Below is a small trained network, with its code and all its weights. Each question gives an input and a class and asks what happens when units are switched off, that is, made to give their printed mean instead of their output.

import numpy as np


def w(rows, s, z=0):
    codes = np.array(rows[::2]) - 128.0
    scale = np.full(codes.shape[1], s)
    scale[-1] = z or s
    return codes * scale


def f(y):
    return np.maximum(y, 0)


def log_softmax(a):
    a = a - a.max(-1, keepdims=True)
    return a - np.log(np.exp(a).sum(-1, keepdims=True))


def net(x, mask):
    res = np.array(x, float).reshape(1, 7) / 4 @ E
    y = f(res @ A[0][:, :-1].T + A[0][:, -1])
    res = res + np.where(mask, y, B[0][:, -1]) @ B[0][:, :-1]
    return log_softmax(res[-1] @ U[:, :-1].T + U[:, -1])


A, B = {}, {}
E = w([
[126,176,180,153,154],'x0',
[136,70,130,104,62],'x1',
[123,54,195,80,101],'x2',
[140,90,102,138,140],'x3',
[114,124,180,101,124],'x4',
[143,69,90,183,10],'x5',
[138,188,215,176,103],'x6',
],0.012)
A[0] = w([
[103,47,165,74,111,253],'N0',
[109,90,89,157,32,207],'N1',
[142,99,79,108,154,135],'N2',
[135,71,33,104,166,175],'N3',
[153,149,227,62,142,206],'N4',
[141,131,61,79,145,173],'N5',
[127,105,158,147,157,72],'N6',
[189,100,130,182,7,147],'N7',
[103,120,90,129,129,101],'N8',
[116,162,158,121,199,201],'N9',
[125,212,123,165,171,181],'N10',
[151,145,149,103,105,95],'N11',
[134,240,144,133,180,135],'N12',
],0.015,0.0041)
B[0] = w([
[187,49,142,14,57,214],'N0',
[91,181,46,224,11,240],'N1',
[181,89,48,103,162,183],'N2',
[215,126,18,87,154,236],'N3',
[57,135,239,69,144,206],'N4',
[191,42,76,133,158,194],'N5',
[94,166,110,101,122,141],'N6',
[117,170,178,215,12,249],'N7',
[152,122,73,117,101,157],'N8',
[119,121,238,142,182,207],'N9',
[158,148,145,255,179,217],'N10',
[87,111,159,109,118,141],'N11',
[159,158,218,220,244,228],'N12',
],0.0085,0.018)
U = w([
[121,170,146,165,63,194],'0',
[169,136,63,90,177,59],'1',
[135,188,184,182,251,209],'2',
[109,128,205,22,170,2],'3',
],0.012,0.00089)

Each question gives the input, the list of numbers given to net, and the class t.
The units are the neurons (one row each of A and B). Each row of codes is followed by its name. A weight is (code - 128) times the scale printed after its matrix; where a second scale follows, it is the last column's (A, B and U).
mask holds one flag per neuron, in row order. A switched-off neuron (its flag False) gives its mean, the last column of its row in B, instead of its output. The means were averaged over made-up inputs and are rounded, as every weight is.
A unit's drop is (log p(t) with every unit on - log p(t) with that unit switched off) / (log p(t) with every unit on - log p(t) with every unit switched off).
The circuit of an input: a set's keep is (log p(t) with only the set's units on - log p(t) with every unit switched off) / (log p(t) with every unit on - log p(t) with every unit switched off). Starting from the 12 units with the biggest drops (on a tie, the unit counted first), units are removed one at a time, each time the one whose removal leaves the highest keep (on an exact tie, the one counted first), for as long as the keep stays at least 0.8.
units of the circuit, in order: the units of the circuit, biggest drop first
top k neurons: the k neurons with the biggest drops, biggest first
drop when u is switched off: that unit's drop, to one decimal
input [-8,-1,1,7,8,-8,-4], class 1: units of the circuit, in order	N3
input [-4,0,-2,2,-4,7,-8], class 1: top 2 neurons	N3, N2
input [6,2,1,0,3,2,8], class 2: top 2 neurons	N1, N0
input [3,-1,5,7,-3,-6,-5], class 1: top 3 neurons	N3, N2, N5
input [1,-4,-7,1,4,5,1], class 2: top 2 neurons	N0, N10
input [-6,-8,-8,5,0,5,6], class 2: top 2 neurons	N10, N12
input [5,-3,4,1,4,3,-5], class 3: top 2 neurons	N7, N1
input [-6,5,-2,-1,7,-3,-1], class 3: drop when N0 is switched off	0.1
input [3,-7,5,4,7,2,-7], class 3: drop when N0 is switched off	0.1
input [8,8,4,-1,-6,-5,-8], class 1: drop when N5 is switched off	0.2
